Below are the code and all the weights of a small trained network. Each question names an input and a target symbol and asks about switching units off, where a switched-off unit gives its printed mean instead of its output.

import numpy as np


def w(rows, s, z=0):
    codes = np.array(rows[::2]) - 128.0
    scale = np.full(codes.shape[1], s)
    scale[-1] = z or s
    return codes * scale


def f(y):
    return y / 2 * (1 + np.tanh(0.7978845608 * (y + 0.044715 * y**3)))


def softmax(a):
    e = np.exp(a - a.max(-1, keepdims=True))
    return e / e.sum(-1, keepdims=True)


def log_softmax(a):
    a = a - a.max(-1, keepdims=True)
    return a - np.log(np.exp(a).sum(-1, keepdims=True))


def net(x, mask):
    ids = ['ΔΛΠΦαβγεζηθμξστψ'.index(c) for c in x.split()]
    T = len(ids)
    res = E[ids] + P[:T]
    u = 0
    for l in range(3):
        r = res
        for j in range(2):
            rows = slice(2 * j, 2 * j + 2)
            q, k, v = (r @ M[l][rows].T for M in (Q, K, V))
            z = softmax(np.where(np.tri(T) > 0, q @ k.T / 2**0.5, -1e9)) @ v
            o = O[l][rows]
            res = res + np.where(mask[u + j], z, o[:, -1]) @ o[:, :-1]
        u += 2
        y = f(res @ A[l][:, :-1].T + A[l][:, -1])
        res = res + np.where(mask[u : u + 8], y, B[l][:, -1]) @ B[l][:, :-1]
        u += 8
    return log_softmax(res[-1] @ U[:, :-1].T + U[:, -1])


Q, K, V, O, A, B = {}, {}, {}, {}, {}, {}
E = w([
[89,94,104,108,151,131],'Δ',
[194,176,88,90,156,126],'Λ',
[108,99,104,120,70,113],'Π',
[181,116,157,138,104,110],'Φ',
[152,87,144,164,57,106],'α',
[130,59,181,91,138,71],'β',
[139,148,31,110,146,178],'γ',
[199,112,162,176,116,124],'ε',
[150,126,154,103,228,123],'ζ',
[65,47,147,142,62,90],'η',
[126,188,89,148,212,195],'θ',
[145,71,186,177,254,116],'μ',
[137,147,141,27,120,88],'ξ',
[77,61,42,127,145,72],'σ',
[55,198,133,151,25,171],'τ',
[107,211,200,102,137,180],'ψ',
],0.0079)
P = w([
[191,174,90,132,113,60],'0',
[166,112,211,115,124,197],'1',
[124,8,95,144,167,188],'2',
[72,161,114,252,127,100],'3',
[139,167,196,82,116,153],'4',
[104,13,57,87,181,157],'5',
[17,193,143,242,163,80],'6',
[95,187,203,61,130,127],'7',
[104,1,36,68,187,132],'8',
],0.0081)
Q[0] = w([
[202,146,109,190,137,116],'L0H0',
[133,63,118,148,187,193],'L0H0',
[178,192,176,254,63,137],'L0H1',
[123,237,204,149,78,87],'L0H1',
],0.0085)
K[0] = w([
[77,42,3,88,188,102],'L0H0',
[193,80,153,90,175,240],'L0H0',
[250,95,120,200,72,165],'L0H1',
[238,18,95,117,118,168],'L0H1',
],0.0059)
V[0] = w([
[123,233,155,197,93,33],'L0H0',
[42,71,55,140,141,129],'L0H0',
[153,94,23,85,146,12],'L0H1',
[149,2,65,170,164,85],'L0H1',
],0.0055)
O[0] = w([
[253,223,171,145,82,17,12],'L0H0',
[37,123,69,215,150,119,144],'L0H0',
[175,141,37,82,119,7,170],'L0H1',
[143,39,44,191,161,2,209],'L0H1',
],0.0047,0.0011)
A[0] = w([
[95,138,181,78,100,170,250],'L0N0',
[113,74,190,170,128,105,221],'L0N1',
[77,88,54,138,172,71,89],'L0N2',
[103,116,177,88,118,174,232],'L0N3',
[132,114,80,254,116,77,244],'L0N4',
[173,224,218,153,143,143,213],'L0N5',
[210,98,210,73,144,57,181],'L0N6',
[104,112,107,138,138,195,177],'L0N7',
],0.0077,0.0019)
B[0] = w([
[144,155,179,110,112,160,186],'L0N0',
[39,61,155,166,129,142,184],'L0N1',
[141,131,88,209,121,73,255],'L0N2',
[120,131,179,104,108,171,193],'L0N3',
[83,177,164,157,146,45,243],'L0N4',
[254,135,129,211,171,105,185],'L0N5',
[202,8,138,73,115,60,176],'L0N6',
[96,128,96,110,109,170,211],'L0N7',
],0.0069,0.003)
Q[1] = w([
[36,60,2,117,183,179],'L1H0',
[85,179,151,184,152,122],'L1H0',
[139,103,204,110,117,201],'L1H1',
[109,121,96,187,151,43],'L1H1',
],0.0064)
K[1] = w([
[107,159,181,63,168,95],'L1H0',
[146,167,1,130,148,52],'L1H0',
[39,94,84,153,181,184],'L1H1',
[200,169,117,163,73,34],'L1H1',
],0.006)
V[1] = w([
[98,54,206,248,140,154],'L1H0',
[149,121,45,2,41,92],'L1H0',
[206,238,127,223,158,79],'L1H1',
[78,24,135,162,124,89],'L1H1',
],0.0041)
O[1] = w([
[85,84,239,206,129,141,150],'L1H0',
[131,155,52,2,107,119,123],'L1H0',
[203,97,98,232,121,86,255],'L1H1',
[150,118,205,82,126,89,200],'L1H1',
],0.005,0.0019)
A[1] = w([
[104,88,203,176,153,120,114],'L1N0',
[168,204,82,104,180,143,225],'L1N1',
[74,120,70,153,94,139,90],'L1N2',
[99,148,127,115,142,216,250],'L1N3',
[148,76,90,168,142,120,55],'L1N4',
[153,130,131,100,4,104,194],'L1N5',
[95,76,166,104,137,173,170],'L1N6',
[143,208,174,84,102,156,193],'L1N7',
],0.011,0.0026)
B[1] = w([
[163,191,33,108,122,200,254],'L1N0',
[100,35,22,178,132,174,189],'L1N1',
[214,166,146,86,121,155,217],'L1N2',
[96,80,154,93,53,113,236],'L1N3',
[193,115,182,171,138,119,212],'L1N4',
[111,160,107,145,2,68,168],'L1N5',
[123,141,125,111,73,210,248],'L1N6',
[147,65,197,203,145,121,189],'L1N7',
],0.0077,0.0046)
Q[2] = w([
[188,101,140,147,180,81],'L2H0',
[67,214,104,215,129,126],'L2H0',
[102,255,132,159,113,88],'L2H1',
[179,43,170,84,82,102],'L2H1',
],0.0082)
K[2] = w([
[180,42,131,52,227,182],'L2H0',
[206,120,1,124,119,13],'L2H0',
[183,42,73,97,13,109],'L2H1',
[23,232,251,72,139,185],'L2H1',
],0.0052)
V[2] = w([
[169,200,125,216,37,184],'L2H0',
[240,20,100,41,124,189],'L2H0',
[163,86,211,181,248,144],'L2H1',
[168,166,254,102,64,53],'L2H1',
],0.0067)
O[2] = w([
[197,153,102,132,35,169,217],'L2H0',
[238,54,118,84,181,140,254],'L2H0',
[150,124,221,209,208,157,64],'L2H1',
[162,255,212,93,126,51,118],'L2H1',
],0.008,0.0074)
A[2] = w([
[177,96,173,209,164,208,147],'L2N0',
[195,130,112,88,207,77,182],'L2N1',
[124,113,231,53,173,203,124],'L2N2',
[2,128,95,159,172,69,255],'L2N3',
[204,174,95,47,152,136,148],'L2N4',
[126,234,238,177,161,49,130],'L2N5',
[47,176,105,23,30,107,108],'L2N6',
[192,240,198,221,99,101,148],'L2N7',
],0.0066,0.0073)
B[2] = w([
[57,136,153,155,191,178,255],'L2N0',
[139,178,151,123,223,27,212],'L2N1',
[20,109,149,26,100,114,199],'L2N2',
[32,86,155,175,80,9,166],'L2N3',
[130,232,82,65,204,103,218],'L2N4',
[109,15,248,41,107,177,194],'L2N5',
[57,244,165,202,209,254,209],'L2N6',
[195,84,226,105,59,183,230],'L2N7',
],0.0068,0.0085)
U = w([
[68,170,163,91,225,100,102],'Δ',
[76,87,122,224,191,182,107],'Λ',
[126,178,65,96,210,178,107],'Π',
[128,67,172,161,29,90,106],'Φ',
[179,91,147,79,102,82,110],'α',
[134,194,147,134,94,144,116],'β',
[206,172,139,203,151,164,103],'γ',
[113,69,199,131,173,119,100],'ε',
[112,2,80,133,34,135,150],'ζ',
[70,135,108,183,102,36,254],'η',
[197,150,94,163,52,152,165],'θ',
[147,113,71,29,117,105,130],'μ',
[173,132,118,193,231,75,153],'ξ',
[83,215,80,164,98,195,98],'σ',
[12,108,158,52,79,142,106],'τ',
[196,176,121,135,125,113,123],'ψ',
],0.0058,0.0085)

Each question gives the input, a string of symbols that net reads in full, and the target symbol t.
The units are the heads (2 rows each of Q, K, V and O) and the neurons (one row each of A and B). Each row of codes is followed by its name. A weight is (code - 128) times the scale printed after its matrix; where a second scale follows, it is the last column's (O, A, B and U).
mask holds one flag per unit, layer by layer, with each layer's heads first. A switched-off unit (its flag False) gives its mean, the last column of its rows in O or B, instead of its output. The means were averaged over made-up inputs and are rounded, as every weight is.
A unit's drop is (log p(t) with every unit on - log p(t) with that unit switched off) / (log p(t) with every unit on - log p(t) with every unit switched off).
The circuit of an input: a set's keep is (log p(t) with only the set's units on - log p(t) with every unit switched off) / (log p(t) with every unit on - log p(t) with every unit switched off). Starting from the 12 units with the biggest drops (on a tie, the unit counted first), units are removed one at a time, each time the one whose removal leaves the highest keep (on an exact tie, the one counted first), for as long as the keep stays at least 0.8.
units of the circuit, in order: the units of the circuit, biggest drop first
unit that matters most: the unit with the biggest drop
top k neurons: the k neurons with the biggest drops, biggest first
k most important neurons of layer l: the k neurons of layer l with the biggest drops, biggest first
heads that matter: for each layer, one digit per head in row order, 1 if its drop is at least 0.15 and else 0, layers parted by /
input Δ γ μ Δ ε β ζ, target η: top neuron => (L2N3)
input η Δ α β σ ψ Δ, target τ: top 2 neurons => (L2N5 L0N4)
input Δ Δ η ζ τ μ σ, target η: units of the circuit, in order => (L2N3 L2H0 L0N4)
input θ τ γ, target σ: heads that matter => 01 / 01 / 10
input σ α Δ τ ζ, target Δ: 4 most important neurons of layer 2 => (L2N2 L2N1 L2N4 L2N0)
input Δ ζ γ τ, target η: units of the circuit, in order => (L2N3 L2H0 L1N6 L0N4)
input β μ Δ Φ γ, target ζ: top 2 neurons => (L1N0 L2N6)
input ε Δ μ α Δ Π τ θ β, target σ: top 4 neurons => (L1N6 L2N6 L1N4 L1N0)
input ψ Δ Λ ζ ψ τ β, target γ: heads that matter => 11 / 01 / 11
input τ Δ Δ θ ζ, target Δ: heads that matter => 10 / 01 / 11
input μ Δ η Δ, target ε: top 2 neurons => (L0N6 L2N5)
input Λ ψ α Π, target μ: heads that matter => 11 / 11 / 11
input Λ ε ξ θ β μ μ, target μ: top 3 neurons => (L1N5 L0N6 L1N1)
input γ γ ξ τ, target ζ: unit that matters most => L1N1
input γ μ η Λ, target ζ: heads that matter => 00 / 10 / 01
input γ σ Δ ψ ξ, target α: heads that matter => 11 / 11 / 01
input Δ α γ γ ψ, target ε: top 2 neurons => (L1N7 L0N5)
input ξ μ ψ θ α σ α, target Π: 2 most important neurons of layer 1 => (L1N5 L1N1)
input Λ μ Δ ε β μ, target Λ: heads that matter => 00 / 00 / 01
input Δ ψ γ θ Φ η Δ, target η: heads that matter => 00 / 10 / 10
input Π η ζ θ, target σ: top 3 neurons => (L1N5 L2N6 L1N7)
input Λ θ β, target ζ: 2 most important neurons of layer 2 => (L2N6 L2N1)
input ε γ ξ, target μ: most important neuron of layer 2 => (L2N0)
input Λ Δ θ, target ζ: heads that matter => 00 / 00 / 01
